Below is a small trained network, with its code and all its weights. Each question gives an input and a target symbol and asks what happens when units are switched off, that is, made to give their printed mean instead of their output.

import numpy as np


def w(rows, s, z=0):
    codes = np.array(rows[::2]) - 128.0
    scale = np.full(codes.shape[1], s)
    scale[-1] = z or s
    return codes * scale


def norm(h):
    return h / np.sqrt((h * h).mean(-1, keepdims=True) + 1e-5)


def f(y):
    return y / 2 * (1 + np.tanh(0.7978845608 * (y + 0.044715 * y**3)))


def softmax(a):
    e = np.exp(a - a.max(-1, keepdims=True))
    return e / e.sum(-1, keepdims=True)


def log_softmax(a):
    a = a - a.max(-1, keepdims=True)
    return a - np.log(np.exp(a).sum(-1, keepdims=True))


def net(x, mask):
    ids = ['αβγδεηθλμξπστφψ'.index(c) for c in x.split()]
    T = len(ids)
    res = E[ids] + P[:T]
    u = 0
    for l in range(3):
        q, k, v = (norm(res) @ M[l].T for M in (Q, K, V))
        z = softmax(np.where(np.tri(T) > 0, q @ k.T / 2**0.5, -1e9)) @ v
        res = res + np.where(mask[u], z, O[l][:, -1]) @ O[l][:, :-1]
        u += 1
        y = f(norm(res) @ A[l][:, :-1].T + A[l][:, -1])
        res = res + np.where(mask[u : u + 4], y, B[l][:, -1]) @ B[l][:, :-1]
        u += 4
    return log_softmax(norm(res)[-1] @ U[:, :-1].T + U[:, -1])


Q, K, V, O, A, B = {}, {}, {}, {}, {}, {}
E = w([
[89,92,83,200],'α',
[156,171,136,171],'β',
[118,108,93,215],'γ',
[186,188,186,105],'δ',
[154,202,229,129],'ε',
[210,155,147,102],'η',
[74,43,93,115],'θ',
[199,175,157,129],'λ',
[71,72,105,132],'μ',
[210,161,171,103],'ξ',
[121,175,177,149],'π',
[129,138,156,108],'σ',
[57,86,106,187],'τ',
[86,7,61,90],'φ',
[32,134,52,93],'ψ',
],0.016)
P = w([
[42,98,231,204],'0',
[83,161,156,156],'1',
[111,114,147,132],'2',
[220,175,141,145],'3',
[102,81,191,63],'4',
[224,156,96,149],'5',
[254,196,139,114],'6',
[229,80,144,125],'7',
],0.0085)
Q[0] = w([
[48,136,219,184],'L0H1',
[3,182,208,192],'L0H1',
],0.0048)
K[0] = w([
[158,93,253,244],'L0H1',
[221,147,87,76],'L0H1',
],0.0049)
V[0] = w([
[237,2,77,80],'L0H1',
[131,78,231,180],'L0H1',
],0.0063)
O[0] = w([
[142,154,154,138,253],'L0H1',
[89,109,107,249,233],'L0H1',
],0.015,0.0021)
A[0] = w([
[177,109,87,164,162],'L0N1',
[154,150,153,113,141],'L0N2',
[219,248,154,187,235],'L0N3',
[115,126,114,105,254],'L0N4',
],0.012,0.0033)
B[0] = w([
[31,43,255,53,202],'L0N1',
[110,22,40,153,129],'L0N2',
[148,72,68,189,254],'L0N3',
[63,146,163,155,189],'L0N4',
],0.0093,0.0054)
Q[1] = w([
[40,49,126,119],'L1H1',
[254,63,114,229],'L1H1',
],0.0062)
K[1] = w([
[1,139,68,74],'L1H1',
[215,165,85,187],'L1H1',
],0.0081)
V[1] = w([
[183,37,179,254],'L1H1',
[72,138,133,14],'L1H1',
],0.0097)
O[1] = w([
[2,130,111,64,255],'L1H1',
[212,155,129,197,106],'L1H1',
],0.016,0.008)
A[1] = w([
[225,132,116,72,184],'L1N1',
[49,125,248,35,143],'L1N2',
[169,155,68,75,149],'L1N3',
[123,103,222,235,255],'L1N4',
],0.011,0.0067)
B[1] = w([
[54,4,222,148,134],'L1N1',
[146,110,74,237,253],'L1N2',
[85,119,180,159,123],'L1N3',
[54,184,79,99,181],'L1N4',
],0.012)
Q[2] = w([
[255,199,210,241],'L2H1',
[179,225,168,184],'L2H1',
],0.0083)
K[2] = w([
[181,2,171,119],'L2H1',
[79,104,161,169],'L2H1',
],0.0088)
V[2] = w([
[155,39,215,132],'L2H1',
[2,218,114,69],'L2H1',
],0.0086)
O[2] = w([
[50,163,2,221,59],'L2H1',
[124,138,200,44,254],'L2H1',
],0.0091,0.0097)
A[2] = w([
[155,123,108,123,15],'L2N1',
[156,158,172,156,187],'L2N2',
[1,62,142,64,251],'L2N3',
[108,81,104,128,126],'L2N4',
],0.0097,0.0029)
B[2] = w([
[208,61,99,91,120],'L2N1',
[88,145,38,251,123],'L2N2',
[160,142,136,154,252],'L2N3',
[217,137,144,144,153],'L2N4',
],0.011,0.02)
U = w([
[111,133,143,125,71],'α',
[106,53,117,192,222],'β',
[99,133,105,136,17],'γ',
[107,126,120,106,81],'δ',
[6,95,95,146,220],'ε',
[127,118,134,102,137],'η',
[110,136,156,135,21],'θ',
[100,119,133,102,87],'λ',
[113,148,182,111,158],'μ',
[105,121,102,114,55],'ξ',
[83,139,86,126,2],'π',
[112,127,148,101,116],'σ',
[102,142,94,127,57],'τ',
[131,106,173,131,31],'φ',
[89,188,149,131,53],'ψ',
],0.016,0.0044)

Each question gives the input, a string of symbols that net reads in full, and the target symbol t.
The units are the heads (2 rows each of Q, K, V and O) and the neurons (one row each of A and B). Each row of codes is followed by its name. A weight is (code - 128) times the scale printed after its matrix; where a second scale follows, it is the last column's (O, A, B and U).
mask holds one flag per unit, layer by layer, with each layer's heads first. A switched-off unit (its flag False) gives its mean, the last column of its rows in O or B, instead of its output. The means were averaged over made-up inputs and are rounded, as every weight is.
A unit's drop is (log p(t) with every unit on - log p(t) with that unit switched off) / (log p(t) with every unit on - log p(t) with every unit switched off).
The circuit of an input: a set's keep is (log p(t) with only the set's units on - log p(t) with every unit switched off) / (log p(t) with every unit on - log p(t) with every unit switched off). Starting from the 12 units with the biggest drops (on a tie, the unit counted first), units are removed one at a time, each time the one whose removal leaves the highest keep (on an exact tie, the one counted first), for as long as the keep stays at least 0.8.
units of the circuit, in order: the units of the circuit, biggest drop first
k most important neurons: the k neurons with the biggest drops, biggest first
top k neurons in layer l: the k neurons of layer l with the biggest drops, biggest first
drop of u: that unit's drop, to one decimal
input φ φ μ σ σ φ μ, target β: most important neuron -> L0N1
input φ φ ψ μ, target μ: units of the circuit, in order -> L1N2, L1H1
input μ φ φ, target β: units of the circuit, in order -> L0N3, L1H1
input σ φ σ τ ξ μ μ, target β: 4 most important neurons -> L1N2, L0N1, L0N3, L0N4
input φ ψ μ θ θ, target μ: 3 most important neurons -> L1N4, L1N2, L0N3
input φ ξ φ, target β: 2 most important neurons -> L0N3, L1N4
input φ φ φ θ φ φ φ γ, target ε: 3 most important neurons -> L1N4, L1N2, L0N3
input θ φ μ τ ψ λ φ ψ, target β: 4 most important neurons -> L1N1, L0N3, L0N1, L2N2
input ψ φ φ σ φ μ, target μ: top 2 neurons in layer 1 -> L1N4, L1N2
input ξ θ β φ δ γ θ, target β: 2 most important neurons -> L1N2, L0N3
input α μ μ ψ, target μ: 2 most important neurons -> L1N2, L0N1
input θ η θ φ φ φ θ, target β: drop of L0H1 -> 0.1
input λ φ φ θ φ β, target ε: drop of L2N3 -> 0.0
input ξ φ π μ φ φ γ, target ε: units of the circuit, in order -> L1H1
input μ η φ φ θ π, target ε: drop of L1H1 -> 0.6
input μ φ μ φ φ η λ, target ε: drop of L1H1 -> 0.7
